Moves between points:
BD ga JB
BD di TR
BD fu ZH
BD ne QT
BD fe LQ
BD tu PM
SR ga JL
SR di LZ
SR fu DL
SR ne HC
SR fe BH
SR tu DD
RL ga DT
RL di BG
RL fu TB
RL ne MM
RL fe HD
RL tu BR
JJ ga LZ
JJ di GP
JJ fu BF
JJ ne TJ
JJ fe NJ
JJ tu RQ
HC ga NF
HC di DD
HC fu LZ
HC ne BH
HC fe RM
HC tu QD
JL ga RG
JL di NG
JL fu QG
JL ne NF
JL fe TH
JL tu LG
HL ga ZN
HL di MP
HL fu MF
HL ne DT
HL fe PN
HL tu LJ
PH ga TL
PH di GF
PH fu ZN
PH ne SD
PH fe ZZ
PH tu CN
QQ ga NJ
QQ di JN
QQ fu LT
QQ ne TC
QQ fe JJ
QQ tu BF
FG ga TR
FG di SL
FG fu PC
FG ne BL
FG fe GL
FG tu RP
DJ ga HC
DJ di TJ
DJ fu JJ
DJ ne NQ
DJ fe JM
DJ tu NJ
JB ga GP
JB di CT
JB fu FP
JB ne LT
JB fe JN
JB tu QZ
TJ ga DD
TJ di RQ
TJ fu GP
TJ ne NJ
TJ fe DL
TJ tu DJ
FZ ga RZ
FZ di ZR
FZ fu DP
FZ ne GZ
FZ fe SM
FZ tu QM
LM ga QC
LM di FT
LM fu RG
LM ne DP
LM fe ZR
LM tu BB
HM ga SL
HM di ZJ
HM fu ML
HM ne NM
HM fe FH
HM tu RF
SL ga DN
SL di CH
SL fu DC
SL ne RP
SL fe CQ
SL tu FG
LP ga LD
LP di DP
LP fu LM
LP ne FZ
LP fe GZ
LP tu ZR
LD ga TN
LD di JG
LD fu QC
LD ne RZ
LD fe RR
LD tu PJ
JP ga DM
JP di CJ
JP fu RR
JP ne GG
JP fe MZ
JP tu TN
GT ga PC
GT di ML
GT fu GN
GT ne HM
GT fe NM
GT tu ZJ
LH ga PH
LH di DT
LH fu HL
LH ne TD
LH fe QB
LH tu PN
CH ga ZH
CH di PC
CH fu FH
CH ne FG
CH fe BL
CH tu SL
DZ ga HD
DZ di DM
DZ fu MJ
DZ ne ZQ
DZ fe RL
DZ tu TB
BB ga SM
BB di LM
BB fu BN
BB ne LP
BB fe FZ
BB tu DP
GN ga MB
GN di FS
GN fu HH
GN ne ML
GN fe ZJ
GN tu BC
QD ga NL
QD di HC
QD fu SR
QD ne QG
QD fe NG
QD tu BH
QC ga ZP
QC di GZ
QC fu FZ
QC ne JG
QC fe PJ
QC tu SM
ZZ ga NZ
ZZ di SG
ZZ fu CN
ZZ ne QF
ZZ fe TL
ZZ tu ZM
LQ ga JN
LQ di TG
LQ fu PM
LQ ne HT
LQ fe JB
LQ tu FP
JQ ga MZ
JQ di RZ
JQ fu LD
JQ ne ZP
JQ fe JP
JQ tu RR
RM ga GQ
RM di QG
RM fu QD
RM ne JL
RM fe NF
RM tu NG
QZ ga JJ
QZ di JB
QZ fu HT
QZ ne LF
QZ fe QQ
QZ tu LT
HD ga ZD
HD di MF
HD fu BR
HD ne HL
HD fe DT
HD tu MP
FS ga NM
FS di RT
FS fu QL
FS ne BC
FS fe GT
FS tu GN
BM ga HH
BM ne FM
BM fe HZ
BM tu GM
CT ga TC
CT di HT
CT fu LQ
CT ne QZ
CT fe LF
CT tu JB
GQ ga LP
GQ di PZ
GQ fu NL
GQ ne RG
GQ fe FT
GQ tu DR
TC ga DL
TC di BF
TC fu JN
TC ne JJ
TC fe TJ
TC tu GP
RF ga FG
RF di HM
RF fu GT
RF ne MB
RF fe DC
RF tu NM
DN ga HT
DN di ZH
DN fu GL
DN ne BD
DN fe QT
DN tu TR
BQ ga LQ
BQ di GL
BQ fu BL
BQ ne DN
BQ fe BD
BQ tu ZH
NJ ga QD
NJ di DJ
NJ fu RQ
NJ ne DL
NJ fe LZ
NJ tu NQ
GF ga GS
GF di MR
GF fu QB
GF ne CN
GF fe SG
GF tu PH
ZQ ga HL
ZQ di TB
ZQ fu DM
ZQ ne RL
ZQ fe MM
ZQ tu BG
BP di HB
BP fu TL
BP ne CZ
BP fe ZT
BP tu NZ
ZJ ga CH
ZJ di GT
ZJ fu BC
ZJ ne RF
ZJ fe MB
ZJ tu HM
LG ga BN
LG di JL
LG fu RM
LG ne NL
LG fe PZ
LG tu NF
BR ga LH
BR di RL
BR fu ZQ
BR ne MF
BR fe MP
BR tu MM
RR ga QP
RR di JQ
RR fu PJ
RR ne CJ
RR fe TN
RR tu ZP
LT ga RQ
LT di QZ
LT fu CT
LT ne JN
LT fe BF
LT tu LF
HB di ZF
HB fu GS
HB ne NZ
HB fe BS
HB tu BP
LZ ga NG
LZ di JM
LZ fu NQ
LZ ne DD
LZ fe QD
LZ tu SR
MP ga QB
MP di HD
MP fu MM
MP ne LJ
MP fe LH
MP tu HL
FT ga GZ
FT di BN
FT fu DR
FT ne BB
FT fe LP
FT tu LM
MJ ga BR
MJ di QP
MJ fu CC
MJ ne DM
MJ fe TB
MJ tu FF
MM ga PN
MM di BR
MM fu BG
MM ne HD
MM fe HL
MM tu MF
HG ga ML
HG di HZ
HG fu FM
HG ne QL
HG fe RT
HG tu HS
FF ga MM
FF di MJ
FF fu MZ
FF ne DZ
FF fe ZQ
FF tu DM
BL ga PM
BL di RP
BL fu SL
BL ne GL
BL fe ZH
BL tu CQ
ZP ga MJ
ZP di RR
ZP fu RZ
ZP ne JP
ZP fe GG
ZP tu CJ
NF ga FT
NF di LG
NF fu NG
NF ne TH
NF fe GQ
NF tu NL
BC ga FH
BC di GN
BC fu RT
BC ne GT
BC fe HM
BC tu ML
MF ga TD
MF di MM
MF fu RL
MF ne MP
MF fe LJ
MF tu HD
BF ga NQ
BF di QQ
BF fu LF
BF ne GP
BF fe RQ
BF tu TC
BG ga LJ
BG di ZQ
BG fu DZ
BG ne BR
BG fe MF
BG tu RL
ZH ga FP
ZH di BQ
ZH fu CQ
ZH ne TR
ZH fe PM
ZH tu DN
DP ga JG
DP di BB
DP fu FT
DP ne ZR
DP fe QM
DP tu LP
DC ga GL
DC di FH
DC fu NM
DC ne CH
DC fe FG
DC tu PC
GZ ga RR
GZ di QM
GZ fu ZR
GZ ne SM
GZ fe LD
GZ tu QC
NQ ga BH
NQ di NJ
NQ fu TJ
NQ ne JM
NQ fe SR
NQ tu DL
MR ga QF
MR di ZN
MR fu ZD
MR ne PH
MR fe SD
MR tu GF
PZ ga DP
PZ di TH
PZ fu NF
PZ ne DR
PZ fe BN
PZ tu GQ
SG ga BP
SG di SD
SG fu PH
SG ne ZM
SG fe GS
SG tu ZZ
FP ga QQ
FP di LQ
FP fu QT
FP ne CT
FP fe QZ
FP tu HT
BS di CZ
BS fu BP
BS tu ZT
QG ga PZ
QG di BH
QG fu HC
QG ne NG
QG fe LG
QG tu RM
GP ga JM
GP di TC
GP fu QQ
GP ne RQ
GP fe DJ
GP tu JJ
DT ga GF
DT di LJ
DT fu MP
DT ne PN
DT fe ZD
DT tu LH
NL ga LM
NL di NF
NL fu JL
NL ne PZ
NL fe DR
NL tu TH
TG ga LF
TG di QT
TG fu BD
TG ne FP
TG fe CT
TG tu LQ
QL ga ZJ
QL di HS
QL fu HZ
QL ne RT
QL fe GN
QL tu HH
MZ ga BG
MZ di CC
MZ fu TN
MZ ne MJ
MZ fe DM
MZ tu QP
QB ga ZZ
QB di ZD
QB fu PN
QB ne MR
QB fe PH
QB tu ZN
QP ga RL
QP di MZ
QP fu GG
QP ne FF
QP fe DZ
QP tu MJ
BZ ga GN
BZ di FM
BZ fu BM
BZ ne HG
BZ fe QL
BZ tu HZ
TR ga CT
TR di DN
TR fu BQ
TR ne PM
TR fe TG
TR tu BD
HS ga GT
HS di HG
HS fu BZ
HS ne HH
HS fe FS
HS tu QL
CJ ga FF
CJ di ZP
CJ fu JQ
CJ ne TN
CJ fe CC
CJ tu JP
GS ga ZT
GS di QF
GS fu ZZ
GS ne ZF
GS fe BP
GS tu TL
SD ga HB
SD di CN
SD fu GF
SD ne ZZ
SD fe QF
SD tu SG
PC ga BQ
PC di DC
PC fu MB
PC ne SL
PC fe RP
PC tu CH
BN ga QM
BN di RG
BN fu GQ
BN ne LM
BN fe DP
BN tu FT
DL ga QG
DL di NQ
DL fu DJ
DL ne LZ
DL fe DD
DL tu JM
GM ga RT
GM di BM
GM ne BZ
GM fe HG
GM tu FM
RP ga BD
RP di FG
RP fu CH
RP ne CQ
RP fe BQ
RP tu BL
ZD ga SG
ZD di TD
ZD fu LH
ZD ne ZN
ZD fe GF
ZD tu QB
GG ga TB
GG di TN
GG fu CJ
GG ne MZ
GG fe MJ
GG tu CC
BH ga TH
BH di QD
BH fu DD
BH ne RM
BH fe JL
BH tu QG
ZN ga ZM
ZN di QB
ZN fu TD
ZN ne GF
ZN fe CN
ZN tu MR
JG ga JP
JG di SM
JG fu GZ
JG ne PJ
JG fe JQ
JG tu LD
SM ga CJ
SM di QC
SM fu QM
SM ne LD
SM fe RZ
SM tu JG
TH ga BB
TH di NL
TH fu LG
TH ne GQ
TH fe RG
TH tu PZ
CZ di NZ
CZ fu HB
CZ ne ZT
CZ tu BS
RQ ga SR
RQ di JJ
RQ fu TC
RQ ne DJ
RQ fe NQ
RQ tu TJ
JM ga RM
JM di DL
JM fu NJ
JM ne SR
JM fe HC
JM tu LZ
ZT di BS
ZT fu NZ
QF ga BS
QF di ZM
QF fu SG
QF ne TL
QF fe HB
QF tu GS
DM ga MF
DM di FF
DM fu QP
DM ne TB
DM fe BG
DM tu DZ
NG ga DR
NG di RM
NG fu BH
NG ne LG
NG fe NL
NG tu JL
TB ga MP
TB di DZ
TB fu FF
TB ne BG
TB fe BR
TB tu ZQ
TD ga SD
TD di PN
TD fu DT
TD ne QB
TD fe MR
TD tu ZD
GL ga TG
GL di CQ
GL fu RP
GL ne ZH
GL fe TR
GL tu BQ
PM ga QZ
PM di BD
PM fu DN
PM ne TG
PM fe FP
PM tu QT
ZM ga CZ
ZM di ZZ
ZM fu SD
ZM ne GS
ZM fe ZF
ZM tu QF
RG ga FZ
RG di DR
RG fu PZ
RG ne FT
RG fe BB
RG tu BN
DD ga LG
DD di SR
DD fu JM
DD ne QD
DD fe QG
DD tu HC
NZ di BP
NZ fu ZF
NZ ne BS
NZ tu CZ
CN ga ZF
CN di PH
CN fu MR
CN ne SG
CN fe ZM
CN tu SD
FH ga CQ
FH di MB
FH fu RF
FH ne PC
FH fe SL
FH tu DC
ZF di TL
ZF fu QF
ZF ne BP
ZF fe CZ
ZF tu HB
HH ga HM
HH di QL
HH fu HG
HH ne FS
HH fe BC
HH tu RT
RT ga RF
RT di HH
RT fu HS
RT ne GN
RT fe ML
RT tu FS
TN ga DZ
TN di JP
TN fu ZP
TN ne CC
TN fe QP
TN tu GG
QT ga LT
QT di PM
QT fu TR
QT ne LQ
QT fe HT
QT tu TG
CC ga ZQ
CC di GG
CC fu JP
CC ne QP
CC fe FF
CC tu MZ
NM ga RP
NM di RF
NM fu ZJ
NM ne FH
NM fe PC
NM tu MB
FM ga FS
FM di GM
FM ne HZ
FM fe HS
FM tu BZ
PJ ga GG
PJ di LD
PJ fu SM
PJ ne JQ
PJ fe ZP
PJ tu RZ
CQ ga QT
CQ di BL
CQ fu FG
CQ ne BQ
CQ fe DN
CQ tu GL
ML ga DC
ML di BC
ML fu FS
ML ne ZJ
ML fe RF
ML tu GT
QM ga JQ
QM di FZ
QM fu LP
QM ne QC
QM fe JG
QM tu GZ
LF ga TJ
LF di LT
LF fu JB
LF ne QQ
LF fe TC
LF tu JN
PN ga CN
PN di LH
PN fu LJ
PN ne ZD
PN fe ZN
PN tu TD
JN ga DJ
JN di LF
JN fu QZ
JN ne BF
JN fe GP
JN tu QQ
ZR ga PJ
ZR di LP
ZR fu BB
ZR ne QM
ZR fe QC
ZR tu FZ
LJ ga MR
LJ di HL
LJ fu HD
LJ ne LH
LJ fe TD
LJ tu DT
TL di GS
TL fu ZM
TL ne HB
TL fe NZ
TL tu ZF
HT ga BF
HT di FP
HT fu TG
HT ne JB
HT fe LT
HT tu CT
MB ga BL
MB di NM
MB fu HM
MB ne DC
MB fe CH
MB tu FH
DR ga ZR
DR di GQ
DR fu TH
DR ne BN
DR fe LM
DR tu RG
HZ ga BC
HZ di BZ
HZ fu GM
HZ ne HS
HZ fe HH
HZ tu HG
RZ ga CC
RZ di PJ
RZ fu JG
RZ ne RR
RZ fe CJ
RZ tu JQ

The rows follow the links: the fewer symbols apart two points are, the more alike their rows tend to be.

Each row is also shifted at random along 3 hidden directions that mean nothing.

Each row, then its point:
65 22 -3 19 19 -9 -34 -23 -18 25 4 -18 -22 4 3 3 -8 -23 -3 1 7 -26 -6 -9 7 -7 5 -1 -27 -14 1
point: MR
64 10 3 34 8 -5 -26 -14 -9 17 3 -6 -23 -9 5 2 10 -17 -16 13 12 -25 5 -5 -6 2 4 -22 -23 7 -16
point: BP
66 2 -13 31 33 -5 -27 -18 -22 33 49 -10 -22 -14 31 5 -57 -19 13 -15 6 -30 -12 -4 47 -11 15 7 -19 -28 26
point: ZN
78 4 6 -24 -37 4 20 38 55 -14 -20 8 15 34 -30 -3 15 6 -4 4 -23 20 -20 1 -15 37 -5 -5 23 22 -4
point: RF
8 -1 -4 18 37 0 -20 -6 -38 23 30 4 2 -12 35 2 -44 -2 26 -15 17 -2 -4 3 43 -34 5 17 2 -48 40
point: MM
-7 -26 3 -11 -22 6 30 26 38 -15 15 -2 13 6 11 -3 -11 15 1 -9 -19 -17 -1 10 29 23 -2 2 27 22 1
point: ZJ
42 6 1 33 15 -6 -25 -21 -16 18 10 -10 -23 -13 11 2 2 -17 -13 9 12 -31 7 -5 2 -4 5 -17 -25 4 -13
point: TL
80 33 5 5 18 -10 -39 -15 -18 24 -17 -19 -10 26 -3 2 1 -21 4 0 8 -18 -12 -10 6 -14 -1 7 -17 -30 11
point: LJ
-6 -11 -20 21 -5 3 11 -10 6 -2 32 19 -22 -38 -10 5 -9 -7 -15 11 -2 19 4 -2 -32 21 15 -22 -23 32 -22
point: NL
-38 -8 -28 19 -7 7 17 -8 -4 -11 26 48 -17 -57 -27 6 1 -1 -15 22 7 71 6 -4 -74 17 17 -27 -27 32 -26
point: TH
29 31 35 -53 -32 -8 -6 13 33 -15 -92 -44 24 82 -32 -7 69 2 -10 3 -17 -34 -4 -5 -8 7 -28 12 22 4 -15
point: TR
7 25 1 18 7 -7 -26 -29 -24 7 -27 -1 -21 -12 -22 4 41 -17 -23 25 18 7 12 -11 -56 -7 1 -23 -36 9 -33
point: QF
-7 22 4 -44 -6 -6 -3 -3 7 -3 -37 -28 13 46 -18 -2 7 -3 11 -13 -17 -11 -13 -6 8 -2 -9 30 7 -17 11
point: JB
60 -28 1 -4 -21 5 26 34 52 -3 36 -6 7 17 19 -4 -38 8 7 -18 -28 -34 -15 10 58 34 3 5 29 19 16
point: GT
12 25 -6 4 24 -2 -25 -12 -38 13 -9 19 0 -7 -11 4 -4 -8 13 5 20 47 -7 -7 -28 -28 4 7 -13 -39 18
point: HD
93 16 -22 28 26 -4 -26 -11 -17 29 41 16 -23 -18 0 7 -46 -22 11 -1 7 23 -22 -9 -1 -1 19 0 -28 -23 21
point: GF
-36 -15 6 23 -14 6 12 1 3 -16 -8 19 -6 -31 -5 -1 41 7 -27 25 13 12 24 4 -43 7 -2 -35 -5 38 -38
point: FT
14 -24 28 28 -5 7 2 24 8 -4 -4 3 11 -4 32 -7 26 16 -11 11 16 -31 19 13 26 -8 -12 -24 27 10 -7
point: QC
39 32 -30 -36 1 -5 -3 -6 6 6 3 10 -4 18 -42 6 -35 -15 21 -13 -21 58 -36 -14 -29 14 12 28 -17 -21 23
point: TC
-53 3 9 24 21 -9 -25 -42 -39 10 -11 -33 -22 -15 20 0 24 -13 -19 7 20 -58 28 -3 5 -23 -2 -10 -28 4 -27
point: SG
-102 -13 27 14 -14 8 11 4 -16 -29 -50 22 15 -26 -6 -5 87 22 -31 37 31 23 43 8 -60 -19 -18 -38 10 28 -45
point: QM
14 -7 4 -22 -29 7 25 35 37 -18 -14 17 21 17 -18 -3 11 15 2 2 -14 31 -9 5 -12 21 -6 -1 27 15 2
point: FH
46 -31 17 38 -4 8 6 27 16 2 27 9 4 -14 37 -4 -4 12 -7 4 9 -30 10 14 39 5 -3 -24 24 13 1
point: FZ
-55 4 -44 -16 16 0 10 -24 -19 4 44 18 -13 -30 -15 8 -59 -9 22 -17 -12 51 -18 -8 -17 2 22 27 -26 -14 20
point: DJ
-9 -12 -5 44 21 2 -11 -15 -28 11 31 14 -19 -44 22 3 -9 -6 -8 10 22 -4 15 2 -2 -13 10 -21 -19 3 -8
point: CZ
40 -13 -18 -12 -24 5 28 21 45 -9 32 14 -3 -1 -15 2 -31 2 2 -8 -28 19 -20 2 0 41 11 0 6 27 3
point: HS
-48 -45 -28 3 -4 11 42 12 21 -8 78 20 -3 -39 23 2 -71 13 15 -23 -21 8 -7 10 38 24 18 10 10 18 17
point: HG
36 -16 33 25 -16 1 -2 16 21 -5 -21 -15 2 10 20 -7 46 6 -25 16 8 -57 22 9 18 6 -15 -30 17 29 -28
point: ZR
3 -10 -5 -18 -30 5 29 20 39 -18 2 11 5 4 -22 -1 4 8 -7 2 -20 20 -7 1 -19 33 1 -6 10 32 -12
point: FS
18 31 -8 -21 -15 -14 -13 -34 13 1 -32 -36 -27 24 -40 4 28 -26 -23 7 -20 -28 -5 -17 -39 25 2 -1 -39 29 -37
point: DD
-68 -31 9 -14 -9 9 30 24 12 -18 8 2 25 2 24 -5 -9 26 11 -14 -7 -10 8 14 39 -3 -9 12 36 2 14
point: SL
-26 -15 21 22 -16 5 7 9 4 -16 -24 11 4 -16 2 -4 56 12 -27 26 17 -4 28 7 -29 0 -10 -36 8 32 -36
point: LP
-39 34 -35 -30 -3 -5 1 -31 -11 -6 -12 16 -15 -10 -58 9 -1 -17 -1 7 -10 71 -15 -17 -81 12 13 10 -41 4 -13
point: NQ
16 -3 -15 -21 -25 -1 21 3 40 -9 11 -9 -9 11 -22 2 -12 -5 -6 -7 -31 -5 -14 -3 -5 39 6 5 -5 31 -12
point: BM
34 -9 9 22 1 13 5 36 -3 -4 4 52 22 -18 4 -1 6 18 8 15 23 65 -1 9 -19 -13 -2 -19 26 -15 18
point: RZ
-18 16 2 -42 -5 -3 3 4 5 -6 -29 -14 18 37 -17 -1 3 3 15 -13 -14 8 -12 -3 3 -4 -8 28 12 -19 15
point: HT
-43 -20 39 19 -7 4 0 13 -7 -13 -37 -7 18 1 26 -8 60 20 -19 17 23 -37 35 13 10 -21 -21 -24 26 11 -21
point: JG
25 39 -14 -42 -7 -11 -11 -20 8 3 -30 -21 -9 36 -46 4 2 -21 4 -6 -22 12 -23 -17 -31 14 3 23 -24 -6 -2
point: JJ
-36 -12 2 -25 -6 6 21 24 10 -12 0 9 27 13 6 -3 -14 19 19 -14 -8 19 -6 8 22 -5 -6 20 31 -15 26
point: ZH
-22 -22 8 -18 -4 6 20 25 16 -7 12 -8 25 19 26 -5 -27 19 21 -23 -12 -19 -5 12 58 -3 -7 23 37 -15 30
point: BQ
-23 -17 -9 -16 -17 13 36 36 22 -20 14 43 24 -11 -12 -1 -14 22 13 -1 -7 68 -10 8 -17 12 2 3 28 4 17
point: DC

Complete each set of four: the symbols that take the first to the second take the third to the fourth, perhaps in another order.
Answer with the point's name.
1 -5 8 -29 -6 1 11 21 16 -4 -6 -13 23 33 10 -5 -17 11 19 -21 -15 -14 -11 5 43 -2 -8 27 31 -18 27
to 5 14 -7 -35 -25 9 24 36 22 -23 -29 49 30 11 -49 0 18 17 11 10 -6 107 -19 -1 -65 11 -4 3 21 -4 10
as -17 -9 2 -24 -17 8 25 32 21 -18 -7 21 27 11 -9 -3 -1 20 12 -5 -9 38 -8 7 -1 5 -6 9 31 -3 16
to MB

-53 -5 19 -34 -14 2 14 14 11 -17 -37 -20 27 33 2 -7 24 16 5 -9 -8 -18 6 6 19 -8 -18 17 30 -5 3
to 61 13 -12 -31 -8 5 12 35 24 -1 4 28 23 25 -24 2 -33 7 29 -13 -17 67 -36 -2 -3 11 4 24 23 -28 40
as -9 -29 4 35 -6 8 14 10 7 -6 26 18 -6 -36 19 -1 4 10 -15 12 10 -5 17 10 1 8 3 -29 5 28 -17
to ZR

43 -9 16 -22 -20 3 13 35 39 -6 -9 -14 22 41 8 -6 -5 12 10 -14 -20 -25 -12 7 45 14 -11 13 37 -1 17
to -65 -3 -4 -31 -11 10 27 23 2 -22 -14 35 30 -2 -20 0 5 22 16 -1 -1 74 -5 5 -31 -7 -4 13 25 -11 15
as 18 -11 11 22 -17 0 3 2 18 -6 -5 -3 -12 -10 1 -2 34 -1 -28 19 3 -27 16 3 -15 18 -3 -33 -5 41 -36
to DP

-11 29 16 -51 -11 -12 -11 -12 9 -5 -63 -52 10 64 -20 -4 34 -6 0 -10 -18 -45 -5 -9 9 -2 -17 28 3 -9 -5
to -54 12 -2 -35 5 -10 -5 -28 -8 2 -16 -49 -4 30 0 0 -7 -10 7 -21 -18 -51 -1 -6 27 -5 -4 33 -10 -9 2
as -13 -27 -12 -9 -10 14 36 39 22 -13 37 42 24 -16 5 0 -40 23 22 -11 -10 55 -14 12 12 11 5 8 33 -4 30
to CQ

54 21 14 -42 -12 -7 -7 11 26 3 -36 -40 15 67 -9 -4 3 -4 12 -18 -24 -38 -20 -4 36 7 -12 29 18 -17 17
to -21 19 2 -44 -15 2 11 16 8 -16 -43 11 26 29 -34 -2 22 10 11 1 -8 51 -12 -3 -33 -2 -10 17 17 -14 10
as -45 -41 16 34 24 12 7 23 -25 3 37 18 22 -30 64 -5 -27 27 19 -10 27 -12 19 20 64 -36 -5 -1 37 -28 33
to PJ

25 -5 7 15 -15 -7 -5 -17 21 1 -3 -37 -26 5 3 -1 23 -15 -30 8 -10 -72 13 -4 7 26 1 -21 -19 43 -40
to -53 -52 13 43 5 4 12 -6 1 0 45 -25 -13 -33 63 -5 -12 9 -16 -5 5 -96 33 16 70 1 -1 -19 8 33 -18
as -92 -28 18 -19 -21 6 30 14 17 -26 -17 -13 21 7 14 -7 27 24 -8 -4 -7 -29 22 13 19 1 -14 2 30 23 -14
to FG

-23 -11 -9 20 37 10 -5 10 -43 13 39 40 16 -34 32 2 -48 13 34 -10 27 53 -4 9 23 -41 7 13 15 -53 50
to 91 20 2 8 15 3 -20 23 -12 16 -1 31 14 11 -3 2 -16 0 22 2 15 55 -23 -2 -3 -18 1 6 13 -45 38
as -12 21 26 -2 18 -9 -33 -19 -33 11 -47 -36 5 28 14 -4 35 -6 -2 2 18 -46 14 -3 18 -36 -16 8 -1 -29 0
to RL

9 42 4 -54 -14 -11 -11 -12 10 -4 -64 -33 7 59 -44 0 33 -12 0 -3 -19 -1 -15 -15 -27 5 -11 25 -7 -8 -6
to -58 -5 -11 -10 10 -11 -3 -42 -8 8 18 -53 -25 3 17 2 -25 -15 -3 -21 -17 -77 8 -5 40 4 6 20 -25 10 -11
as -5 7 15 6 18 2 -16 8 -29 5 -18 10 18 3 14 -2 10 9 13 2 23 18 5 4 7 -35 -9 4 16 -38 21
to LJ

18 -32 10 37 3 13 11 32 3 -1 31 35 12 -29 33 -2 -10 18 3 6 18 14 9 15 22 -7 0 -21 28 -1 14
to 99 -4 30 22 -12 3 -8 36 24 3 -18 4 13 22 13 -5 27 8 -9 13 9 -19 1 7 19 3 -13 -23 28 3 0
as 2 -12 13 22 -2 12 7 30 -6 -10 -6 46 21 -22 3 -2 24 20 -1 20 25 55 10 9 -26 -14 -6 -24 23 -5 3
to RZ

-63 6 -7 23 25 -5 -19 -39 -47 8 2 -2 -19 -34 6 4 11 -10 -9 10 23 -2 19 -5 -24 -25 5 -9 -32 -5 -16
to -4 17 -6 23 14 -5 -23 -29 -30 9 -7 5 -21 -25 -11 5 20 -15 -15 19 19 13 11 -9 -43 -11 5 -18 -34 3 -22
as 7 6 -3 29 21 -6 -23 -29 -28 17 11 -10 -23 -21 12 3 -1 -15 -10 6 15 -24 9 -5 -2 -12 7 -11 -28 -2 -11
to TL

44 28 0 -40 -4 -13 -15 -15 16 11 -25 -51 -4 57 -15 0 -9 -18 8 -21 -28 -48 -21 -12 28 11 -4 33 -7 -12 8
to -40 14 -35 -12 2 -4 5 -30 -10 -1 17 12 -23 -26 -35 8 -19 -15 -2 2 -10 44 -9 -12 -52 14 17 5 -39 11 -13
as -16 7 -26 2 -4 -4 5 -25 0 -1 18 7 -27 -26 -26 6 -8 -15 -12 7 -9 20 -3 -9 -43 21 16 -8 -36 26 -24
to BN

-42 18 4 12 19 -9 -28 -41 -40 9 -24 -21 -19 -10 -1 2 32 -15 -16 12 19 -24 19 -9 -24 -22 -3 -9 -33 -3 -25
to 63 33 -15 16 12 -6 -28 -20 -20 16 -4 19 -21 -13 -29 7 5 -22 -6 17 13 43 -11 -14 -54 -1 11 -13 -36 -9 -7
as -62 26 -21 -40 2 -6 1 -27 -15 -6 -19 -7 -4 8 -35 5 -2 -9 8 -7 -12 32 -10 -12 -37 -2 4 25 -22 -10 -1
to RQ

-13 -42 -8 36 10 -2 8 -17 7 12 69 -32 -28 -29 54 0 -49 -7 -8 -18 -10 -94 13 9 76 15 12 -5 -10 28 -7
to -38 -32 -1 36 0 14 21 21 -7 -12 29 52 8 -55 14 0 3 20 -6 18 22 49 18 13 -23 -6 5 -30 13 14 -5
as -5 17 10 2 20 -1 -22 -3 -35 8 -24 7 12 5 5 -1 13 2 11 3 22 20 2 -1 -5 -35 -8 6 5 -38 17
to TD

21 15 -13 17 30 -4 -26 -21 -35 22 19 5 -13 -15 7 5 -27 -14 12 -3 14 13 -7 -6 1 -20 10 7 -22 -32 17
to -72 6 5 17 26 -8 -25 -44 -48 10 -12 -29 -18 -17 19 1 20 -11 -11 4 21 -46 26 -4 2 -31 -2 -2 -28 -7 -19
as -30 2 -18 -19 13 -8 -3 -29 -7 11 24 -37 -16 9 10 3 -44 -14 12 -27 -20 -44 -9 -6 41 3 8 32 -17 -9 12
to JM

-35 10 -22 -4 -6 -6 2 -32 -2 -4 2 -4 -26 -19 -29 6 6 -16 -16 8 -8 10 2 -11 -47 18 11 -7 -38 28 -31
to -24 8 -37 -7 6 -3 6 -27 -6 4 33 10 -24 -27 -23 8 -37 -16 4 -6 -13 33 -13 -10 -31 15 21 9 -36 8 -4
as 8 13 -2 24 19 -7 -26 -30 -29 16 2 -12 -22 -14 4 3 5 -17 -9 8 15 -20 8 -6 -9 -13 6 -10 -30 -4 -12
to MR

-53 -3 41 7 -17 4 -1 10 -8 -22 -71 2 20 5 -3 -7 95 19 -29 32 27 -6 37 6 -40 -21 -26 -32 19 18 -39
to 75 22 16 3 1 3 -17 28 -4 4 -33 29 22 19 -15 -1 25 6 8 15 18 52 -11 -1 -26 -16 -9 -8 18 -29 18
as 55 26 0 16 14 -10 -34 -27 -18 20 -11 -18 -23 5 -7 3 11 -23 -10 8 9 -22 -1 -11 -13 -5 4 -8 -31 -6 -11
to BP

56 14 -43 -12 11 -4 1 -11 7 18 53 11 -20 -7 -19 9 -77 -21 24 -22 -24 37 -39 -11 1 22 26 26 -26 -15 29
to -18 13 -19 -4 -9 -6 1 -29 3 -3 -2 -5 -26 -15 -32 5 12 -17 -19 11 -9 7 2 -11 -49 22 10 -10 -37 32 -33
as 81 -21 -11 -7 -12 11 27 52 43 0 48 33 21 7 8 0 -60 15 28 -20 -21 37 -32 10 40 24 9 13 38 -11 45
to TR

